Moves between units:
^: j295->j753, j835->j761, j393->j203, j267->j65, j335->j584, j39->j762, j612->j414, j55->j610, j157->j266, j719->j201, j473->j447, j49->j815, j934->j393, j478->j143, j65->j538, j260->j39, j32->j355, j354->j847, j355->j200, j743->j838, j59->j655, j241->j640, j777->j378, j237->j835, j669->j97, j610->j307, j225->j367, j101->j781, j744->j862, j772->j744, j405->j880, j815->j612, j146->j729, j553->j49, j54->j876, j702->j32, j312->j21, j425->j522, j838->j260, j971->j934, j81->j553, j899->j443, j378->j885, j326->j209, j978->j141, j584->j985, j880->j899, j307->j719, j302->j405, j349->j491, j316->j628, j862->j354, j656->j597, j677->j54, j200->j59, j362->j772, j737->j225, j143->j690, j724->j473, j97->j954, j538->j237, j141->j240, j847->j362, j266->j262, j640->j101, j18->j157, j491->j453, j876->j737, j849->j160, j367->j677, j443->j859, j761->j267, j262->j810, j21->j241, j160->j777, j453->j146, j414->j81, j653->j878, j522->j971, j343->j743, j72->j653, j31->j55, j878->j978, j690->j724, j753->j17, j209->j87, j655->j702, j115->j335, j628->j669, j201->j31, j328->j316, j729->j195, j240->j72, j754->j849, j781->j312, j597->j115, j859->j302, j447->j478, j132->j18, j985->j656, j87->j295, j203->j425, j195->j349, j810->j132, j954->j328, j17->j326, j885->j754, j762->j343
@: j295->j978, j835->j762, j393->j405, j267->j743, j335->j97, j39->j237, j612->j307, j55->j49, j157->j200, j719->j414, j473->j847, j49->j55, j934->j302, j478->j772, j65->j838, j260->j538, j32->j132, j354->j724, j355->j18, j743->j267, j59->j266, j241->j729, j777->j876, j237->j39, j669->j115, j610->j815, j225->j885, j101->j349, j744->j143, j772->j478, j405->j393, j815->j610, j146->j21, j553->j31, j54->j160, j702->j810, j312->j453, j425->j899, j838->j65, j971->j859, j81->j201, j899->j425, j378->j737, j326->j72, j978->j295, j584->j954, j880->j203, j307->j612, j302->j934, j349->j101, j316->j656, j862->j690, j656->j316, j677->j849, j200->j157, j362->j447, j737->j378, j143->j744, j724->j354, j97->j335, j538->j260, j141->j753, j847->j473, j266->j59, j640->j195, j18->j355, j491->j781, j876->j777, j849->j677, j367->j754, j443->j522, j761->j343, j262->j655, j21->j146, j160->j54, j453->j312, j414->j719, j653->j209, j522->j443, j343->j761, j72->j326, j31->j553, j878->j87, j690->j862, j753->j141, j209->j653, j655->j262, j115->j669, j628->j597, j201->j81, j328->j985, j729->j241, j240->j17, j754->j367, j781->j491, j597->j628, j859->j971, j447->j362, j132->j32, j985->j328, j87->j878, j203->j880, j195->j640, j810->j702, j954->j584, j17->j240, j885->j225, j762->j835
*: j295->j262, j835->j17, j267->j209, j335->j453, j39->j141, j612->j862, j55->j478, j719->j724, j49->j772, j65->j87, j260->j978, j743->j653, j241->j302, j777->j55, j237->j753, j669->j781, j610->j143, j225->j612, j101->j880, j815->j744, j146->j971, j553->j362, j54->j553, j312->j443, j838->j878, j81->j847, j378->j610, j326->j18, j978->j655, j584->j146, j307->j690, j349->j203, j316->j640, j656->j195, j677->j81, j737->j815, j97->j312, j538->j295, j141->j702, j640->j405, j491->j425, j876->j49, j849->j201, j367->j414, j761->j326, j21->j859, j160->j31, j453->j522, j414->j354, j653->j200, j343->j72, j72->j355, j31->j447, j878->j59, j753->j810, j209->j157, j115->j491, j628->j101, j201->j473, j328->j241, j729->j934, j240->j32, j754->j719, j781->j899, j597->j349, j985->j729, j87->j266, j195->j393, j954->j21, j17->j132, j885->j307, j762->j240
!: j295->j538, j393->j195, j612->j225, j55->j777, j157->j209, j719->j754, j473->j201, j49->j876, j934->j729, j478->j55, j32->j240, j354->j414, j355->j72, j59->j878, j241->j328, j610->j378, j101->j628, j744->j815, j772->j49, j405->j640, j815->j737, j146->j584, j553->j54, j702->j141, j312->j97, j425->j491, j971->j146, j81->j677, j899->j781, j326->j761, j978->j260, j880->j101, j307->j885, j302->j241, j349->j597, j862->j612, j200->j653, j362->j553, j143->j610, j724->j719, j141->j39, j847->j81, j266->j87, j640->j316, j18->j326, j491->j115, j443->j312, j262->j295, j21->j954, j453->j335, j414->j367, j653->j743, j522->j453, j72->j343, j31->j160, j878->j838, j690->j307, j753->j237, j209->j267, j655->j978, j201->j849, j729->j985, j240->j762, j781->j669, j859->j21, j447->j31, j132->j17, j87->j65, j203->j349, j195->j656, j810->j753, j17->j835
§: j295->j815, j835->j367, j393->j355, j267->j54, j335->j260, j39->j885, j612->j349, j55->j241, j157->j362, j719->j781, j473->j443, j49->j729, j934->j32, j478->j302, j65->j876, j260->j378, j32->j724, j354->j425, j355->j473, j743->j160, j59->j478, j241->j17, j777->j328, j237->j225, j669->j65, j610->j640, j225->j597, j101->j209, j744->j393, j772->j934, j405->j18, j815->j195, j146->j141, j553->j146, j54->j584, j702->j690, j312->j295, j425->j59, j838->j777, j971->j702, j81->j453, j899->j266, j378->j316, j326->j81, j978->j610, j584->j39, j880->j157, j307->j101, j302->j132, j349->j653, j316->j761, j862->j203, j656->j343, j677->j335, j200->j447, j362->j971, j737->j656, j143->j405, j724->j899, j97->j538, j538->j737, j141->j307, j847->j522, j266->j772, j640->j326, j18->j847, j491->j878, j876->j985, j849->j97, j367->j115, j443->j262, j761->j677, j262->j744, j21->j753, j160->j954, j453->j978, j414->j491, j653->j31, j522->j655, j343->j849, j72->j201, j31->j21, j878->j55, j690->j880, j753->j612, j209->j553, j655->j143, j115->j838, j628->j267, j201->j312, j328->j835, j729->j240, j240->j719, j754->j669, j781->j87, j597->j743, j859->j810, j447->j859, j132->j354, j985->j762, j87->j49, j203->j200, j195->j72, j810->j862, j954->j237, j17->j414, j885->j628, j762->j754
+: j295->j87, j835->j237, j393->j934, j267->j761, j335->j115, j39->j260, j612->j815, j55->j31, j157->j18, j719->j307, j473->j724, j49->j553, j934->j971, j478->j447, j65->j267, j260->j838, j32->j702, j354->j862, j355->j32, j743->j343, j59->j200, j241->j21, j777->j160, j237->j538, j669->j628, j610->j55, j225->j737, j101->j640, j744->j772, j772->j362, j405->j302, j815->j49, j146->j453, j553->j81, j54->j677, j702->j655, j312->j781, j425->j203, j838->j743, j971->j522, j81->j414, j899->j880, j378->j777, j326->j17, j978->j878, j584->j335, j880->j405, j307->j610, j302->j859, j349->j195, j316->j328, j862->j744, j656->j985, j677->j367, j200->j355, j362->j847, j737->j876, j143->j478, j724->j690, j97->j669, j538->j65, j141->j978, j847->j354, j266->j157, j640->j241, j18->j132, j491->j349, j876->j54, j849->j754, j367->j225, j443->j899, j761->j835, j262->j266, j21->j312, j160->j849, j453->j491, j414->j612, j653->j72, j522->j425, j343->j762, j72->j240, j31->j201, j878->j653, j690->j143, j753->j295, j209->j326, j655->j59, j115->j597, j628->j316, j201->j719, j328->j954, j729->j146, j240->j141, j754->j885, j781->j101, j597->j656, j859->j443, j447->j473, j132->j810, j985->j584, j87->j209, j203->j393, j195->j729, j810->j262, j954->j97, j17->j753, j885->j378, j762->j39

The rows follow the links: the fewer symbols apart two units are, the more alike their rows tend to be.

Each row is also shifted at random along 4 hidden directions that mean nothing.

Each row, then its unit:
-836 +25 +449 +141 +451 -49 -86 +1 +405 +65 -381 -115 +221 +234 -238 -131 -658 -310 -292 -77 +26 -379 -155 -140 +178 +125 +86 -371 -159 -75 +134 -482 +189 -598 -85 -294 -310 +71 -31 -32 +169 +368 -165 +357 +128 -67 -> j378
+520 +102 -241 -325 -386 +230 +31 -58 -106 +8 +76 -234 +87 -259 +315 -189 +181 +94 -48 +312 -169 -95 -235 -24 +22 +108 +302 -473 -535 -169 -70 +118 +106 -207 -398 +286 +113 -285 +42 -3 -122 +397 -71 +32 +163 -112 -> j761
-719 +50 +83 +68 +315 -103 +110 -131 +65 +59 -359 +163 -87 +162 +13 +43 -187 +47 -160 -284 -93 +387 +126 -175 -394 -101 +65 -18 -37 -238 -98 +37 +146 -98 -82 -246 -79 +138 -363 -179 -268 -50 +58 +123 +50 +180 -> j553
+692 -321 -181 +60 -310 +301 +76 +404 -338 +18 +504 -89 +51 -280 +89 +91 +167 -106 +257 +115 -64 -143 -42 -84 +60 +282 +71 +19 +219 +161 -279 +14 -41 +223 +261 +315 +258 -41 +133 -128 -135 -86 +82 -138 -132 -9 -> j72
-186 -139 -38 +195 -137 +23 -69 +284 -192 +68 +288 +270 -18 -131 -200 -56 +190 +126 +91 +138 +206 -32 +240 +80 +35 -18 -93 +242 +242 +369 +8 +141 -86 +162 +193 +264 -87 -9 +228 -118 +158 -324 +65 -127 -158 -89 -> j473
-864 +96 -220 -170 +306 -137 +198 +185 +209 +20 -91 -161 +71 -141 +62 +150 -230 -329 -58 -182 +7 +5 -372 -265 +189 +255 -81 -138 +158 -87 -8 -492 -147 +64 -63 -523 +225 +197 -337 +295 -240 +382 +178 +238 -154 +326 -> j737
+254 +10 +387 -158 +401 +253 +148 -386 -29 -493 -33 -247 +86 +554 -28 +21 -448 -32 +61 +164 -510 -352 +312 +289 +159 -527 +289 +108 +6 -335 -127 +772 +482 -136 +315 +516 -44 -124 -272 -225 -105 -432 -61 +31 +421 -85 -> j115
-1021 +48 -82 -133 -228 +181 -372 -156 -214 -104 +588 -290 +309 +92 +252 +177 +258 +127 -173 +184 -156 -138 +25 +160 +325 -41 +149 +198 +52 -73 -265 +387 +24 +133 +239 +611 +181 -153 +5 +48 +204 -251 +44 -214 +138 -248 -> j954
+252 -61 -157 -133 -292 +240 -33 +169 +6 +18 +293 -409 +201 -279 +86 -59 -25 -216 +87 +293 -17 -401 -388 -43 +391 +287 +156 -334 -105 +55 -64 -272 -116 -123 -18 +189 +128 -125 +125 +161 +76 +420 -69 +50 +24 -102 -> j160
-50 +170 +55 +53 -110 -193 +106 -201 +2 +6 -347 +232 -260 -3 -80 -150 +157 +280 +50 +76 +123 +242 +165 +112 -285 -259 -97 +92 -193 +3 +188 +60 -42 -54 -211 -137 -221 -30 +172 +39 +74 -19 -117 -50 +79 -15 -> j18
-244 -199 +421 +230 +36 +156 +72 -101 -62 -255 -72 +141 -119 +319 -437 +22 -32 +43 +217 +18 +15 -210 +453 +108 -111 -289 +13 +214 +152 +38 +74 +238 +198 -12 +319 +253 -196 +49 +188 -256 +211 -325 -187 -35 +85 -114 -> j59
-1109 -68 +217 -76 +291 +94 +482 +246 -32 -86 -204 +177 -16 +49 +42 -103 -470 -97 +132 +145 -120 -57 +191 +198 +6 -165 +15 +182 +172 +108 -167 +341 +235 -139 +242 +88 -110 -147 -196 -205 -470 -281 +187 -11 -16 +277 -> j815
+252 +228 -194 -183 -131 -46 +37 +30 -153 +253 +64 +114 +49 -289 +434 -93 +167 +226 -235 +75 -81 +382 -7 +104 -99 +50 -57 +56 -107 +17 -288 +294 -89 -52 -121 +238 +43 -160 -81 -18 -230 -186 +238 -172 -47 +46 -> j87
+597 -22 +531 -62 +495 +108 +255 -41 +388 -209 -578 -153 +197 +354 -228 -332 -962 -375 -124 +160 -218 -582 -82 -6 +256 -153 +290 -323 -275 -135 +55 -75 +446 -739 -22 -165 -442 -94 -133 -141 -76 +306 -111 +354 +302 +17 -> j260
-244 +274 +315 -34 +716 -283 -54 -400 +450 -231 -217 -245 +239 +523 -11 +416 -400 -304 -59 -256 -200 +51 -67 +120 +322 -263 -131 +269 +325 -284 +33 -28 +78 +173 +500 -438 +100 +266 -434 +396 +49 -163 +156 -41 +121 +170 -> j597
-524 +126 +238 +350 +21 -71 -473 -304 +239 +128 -102 -21 +163 +342 -197 +133 +54 +5 -309 -398 +109 +184 +16 -246 -138 +139 -22 +28 +2 -110 +42 -324 -80 -56 +164 -207 -114 +233 +174 +79 +552 +2 -131 +60 +81 -332 -> j610
-599 -88 -143 -20 -254 +10 +140 +14 -60 -207 -42 +132 -225 -165 -97 +97 +317 +13 +388 +69 +126 +211 +8 +91 -126 -104 -116 +171 +34 +121 +96 -122 -165 +285 +1 -242 +117 -28 +259 +226 -56 +8 +0 -275 -198 +191 -> j862
-1321 -381 +18 +112 -240 +235 +62 +273 -226 -314 -31 +155 -188 -143 -186 -6 +86 -187 +372 +28 +247 -5 +84 -14 -82 +60 +20 +164 +105 +165 +85 -325 +18 +61 +154 -324 -43 +4 +425 +31 -76 +41 -142 -208 -246 +178 -> j203
+677 -261 +200 -122 +40 +249 +398 +261 -335 -264 -3 +266 -212 +55 -127 -247 -164 +109 +331 +379 -47 -266 +417 +362 -41 -364 +78 +239 +140 +242 -102 +682 +268 -85 +222 +521 -187 -285 +84 -355 -387 -520 +23 -244 -9 +133 -> j393
+402 -132 -8 +242 -313 +79 -122 +117 -66 +71 -120 +145 -171 -174 -278 -257 +182 +28 +89 +132 +251 -94 +19 -143 -215 +156 -4 -220 -168 +230 +180 -297 -153 -239 -304 -98 -227 -16 +417 -9 +249 +294 -244 -1 -105 -84 -> j143
+892 -240 -45 -83 -510 +371 -92 -106 -459 -301 +30 +87 -233 -11 -28 -24 +405 +262 +325 +143 +15 +66 +302 +69 -287 -227 +132 +118 -138 -134 +39 +331 +171 +117 -76 +300 +10 -201 +350 -165 -90 -114 -236 -268 -14 -48 -> j522
-558 -98 +10 +74 +257 +76 -236 +109 +84 +136 -21 -151 +264 -56 -96 +21 -270 -159 -436 -186 +97 -186 -177 -363 +120 +311 +72 -287 -77 -163 +21 -393 +7 -309 -201 -106 -13 +99 -126 -92 +62 +259 +38 +348 +5 -54 -> j885
-338 -82 -742 -272 -546 +193 -624 -190 -502 +107 +834 -332 +25 -305 +540 +399 +859 +318 -308 -253 -41 +457 -268 -372 -121 +286 +93 -14 -178 -410 -160 +127 -198 +579 -329 +354 +595 +77 -94 +125 +99 +129 +104 -164 -69 -141 -> j267
-472 +84 +75 -140 -91 +110 +310 -22 -17 -221 -203 -76 -35 +78 +179 -92 -111 -80 +424 +240 -213 +8 -9 +316 +62 -198 +55 +122 -48 +58 -191 +200 +90 +107 +261 +37 +71 -177 +15 +77 -266 -102 +35 -298 +79 +79 -> j612
+36 +185 +261 +107 -154 +60 +278 -169 +90 +79 +84 -84 +7 +146 -23 -231 -23 +186 +107 +257 -325 -296 +170 +287 +54 -204 +71 -142 -165 +188 -111 +532 +51 -152 +89 +649 -169 -222 +76 -328 +214 -111 -147 -29 +372 -443 -> j241
+885 -169 -489 -120 -756 +200 +271 +48 -289 -44 +169 -55 -419 -426 +32 -30 +648 +143 +603 +156 -7 +100 -119 -1 -302 +5 +46 -213 -215 +149 +113 -25 -216 +383 -398 -50 +305 -118 +318 +93 -111 +439 -107 -194 -144 -13 -> j354
-163 -125 +257 -152 +555 +115 +329 +235 +224 -261 -206 -68 +185 +152 -76 -69 -671 -360 +4 +83 -161 -405 -11 +71 +315 -12 +84 -86 +127 -127 -77 -4 +252 -223 +189 -92 -104 -100 -367 -48 -399 -47 +103 +202 +45 +312 -> j656
+468 +622 +502 +160 +713 -921 +314 -368 +768 +61 -567 +255 +12 +417 -313 +7 -339 +65 -127 -108 +99 +185 +141 +538 +162 -455 -497 +360 +354 +270 +352 +118 -242 +40 +222 -552 -364 +221 -152 +303 +404 -350 +84 +101 +157 -78 -> j859
+10 +158 -71 +250 +160 -329 -439 +128 +199 +427 +120 +15 +299 -79 +70 +251 +119 -91 -408 -463 +316 +398 -237 -309 +70 +443 -242 +133 +199 +103 -21 -639 -342 +88 +95 -405 +129 +294 +9 +204 +280 +12 +134 +21 -325 -42 -> j719
-1177 +87 -201 -104 -382 +44 +148 +73 -52 +65 +51 -102 -2 -262 +202 -80 +228 -64 +282 +145 -23 +59 -232 +82 +29 +167 -38 -143 -111 +200 -131 -111 -231 +125 -35 -24 +165 -143 +190 +220 -71 +220 -23 -239 -98 -78 -> j753
+1058 +97 +61 +119 +56 -284 +161 -4 +285 -41 -212 +34 -129 -4 -276 +125 +73 -125 +279 -66 +210 +37 -78 +89 +5 -67 -273 +129 +212 +243 +186 -340 -269 +277 +161 -545 -8 +189 +171 +313 +269 +71 -81 -58 -133 +15 -> j200
-363 +243 +12 +26 +445 -367 -53 -40 +344 +317 -136 -148 +203 +53 -34 -1 -312 -67 -480 -291 +45 +12 -201 -235 +161 +137 -49 -312 -63 -173 +63 -312 -126 -309 -277 -277 -78 +161 -367 +75 +175 +333 +74 +477 +74 -3 -> j628

From each start, follow one symbol. Which unit do you reach?
Answer with the unit's name.
new walk
-795 -183 +170 +235 +157 +140 +114 -158 +132 -209 -200 -90 -167 +341 -204 +182 -123 -253 +355 -238 -188 +11 +110 -133 -192 -136 +55 +7 +124 -187 +38 -218 +115 +275 +264 -318 +87 +173 -72 -19 +3 +42 -102 +10 +68 +30
*: j425
new walk
-150 -102 -58 -33 +39 -59 +425 +242 -154 -85 -197 +218 -258 -177 -102 -102 +12 +69 +237 +153 +77 +11 +139 +239 -84 -113 -112 +97 +94 +140 +20 +176 +19 +42 +7 -4 -104 -42 +10 -87 -322 -180 +77 -61 -167 +203
!: j815
new walk
-28 -119 +206 +208 +2 +99 -163 -31 +103 -127 +111 -110 +105 +298 +9 +228 -20 -232 +199 -59 -50 -48 +37 +92 +158 -46 -83 +218 +324 +137 -119 -125 -49 +277 +588 -140 +50 +117 +186 +135 +209 -188 +14 -227 -64 -110
^: j878
new walk
+135 +81 -138 +39 +69 -443 +644 +468 +293 +276 -487 +221 -280 -495 -165 -336 -167 -101 +222 +95 +265 -29 -221 -31 -25 +183 -321 -297 -82 +419 +292 -496 -316 -122 -458 -645 -140 -4 +26 +161 -188 +443 +19 +224 -271 +281
§: j744
new walk
+521 +363 -203 +135 -283 -178 -282 -391 +207 +302 +93 -97 +33 -42 +170 +112 +451 +190 -175 -193 -36 +416 -159 -69 -114 +93 -23 -84 -205 -44 +28 -109 -224 +109 -217 -69 +132 +123 +141 +175 +403 +226 -100 -31 +158 -427
§: j326
new walk
-141 +55 +8 +7 -164 -108 +315 -108 +78 -78 -121 +148 -247 +2 -199 -142 +264 +198 +261 +173 +3 +33 +106 +230 -168 -264 -71 -15 -91 +160 +227 +253 -120 +126 -134 +67 -88 -16 +144 -35 +143 -4 -131 -72 +34 -123
^: j18
new walk
+154 -21 -36 +74 +210 -52 -67 -216 +302 -57 +32 -356 +91 +198 -80 +288 -138 -289 +19 -231 -124 -208 -213 -215 +168 +18 +57 -116 +106 -203 +124 -348 -85 +149 +130 -313 +200 +267 -194 +224 +229 +271 -81 +231 +58 -77
§: j777
new walk
-314 +273 +101 -101 +371 -281 -65 -163 +254 +118 +260 -143 +321 +199 +180 +156 -191 -8 -340 -80 -129 -49 -65 +139 +357 -80 -102 +162 +218 +12 -76 +301 -17 +66 +221 +249 +61 +127 -397 +146 +98 -290 +203 +137 +117 -82
@: j335
new walk
+95 +405 +121 +82 +310 -441 -187 -118 +152 +329 +39 +181 +311 +178 +214 -20 -109 +229 -527 -90 +34 +345 +95 +177 +36 -27 -225 +331 +146 +116 -192 +211 -54 -78 +128 +126 -108 +59 -146 +38 +112 -450 +260 -47 +82 -59
+: j101
new walk
-779 -56 +179 -58 +267 +156 -187 +114 -101 -61 +312 -114 +391 +180 -13 +5 -294 -80 -277 +141 -124 -380 +66 +62 +400 -71 +55 +141 +194 +10 -216 +349 +186 -120 +339 +569 -33 -36 -206 -190 +30 -358 +119 -36 +67 -29
§: j97
new walk
-225 +87 +468 -48 +505 +29 -230 -318 +148 -314 +73 -194 +379 +631 +2 +243 -432 -149 -117 +5 -210 -259 +209 +284 +396 -374 +86 +424 +321 -193 -203 +411 +332 +43 +688 +278 -60 -25 -243 +62 +105 -621 +78 -133 +323 -103
^: j838
new walk
+817 +335 -241 -22 -25 -502 -131 -147 +9 +225 -41 +209 -146 -75 +177 +173 +472 +358 -201 -194 +144 +634 +19 +194 -166 -100 -381 +340 +117 +82 +65 +127 -370 +334 -108 -187 +63 +180 -64 +289 +92 -282 +139 -152 -144 +54
^: j262
new walk
+815 -97 +135 +178 -47 +155 +341 +87 +311 +24 -290 -86 -205 -25 -290 -114 -224 -385 +471 +37 -152 -381 -185 -199 +4 +197 +61 -416 -120 +144 +174 -511 -36 -155 +17 -349 -40 +62 +103 -100 +108 +539 -265 +203 +39 -92
§: j55
new walk
+61 +121 +8 -75 -174 -65 +292 -12 +9 -46 -132 +214 -221 -103 -57 -180 +139 +121 +301 +274 +48 -46 +78 +319 +12 -160 -148 +117 -83 +259 +55 +227 -135 +79 -40 +66 -115 -207 +197 +65 -2 -28 -5 -147 -5 -15
@: j702
new walk
+10 +256 -106 +33 -365 -74 -18 -59 +72 +158 +249 -152 +90 -67 +175 -3 +232 +54 +108 +295 -102 -17 -91 +179 +169 +45 -39 +33 -47 +296 -114 +167 -211 +152 +207 +268 +51 -146 +173 +163 +231 -26 +59 -253 +114 -275
^: j241
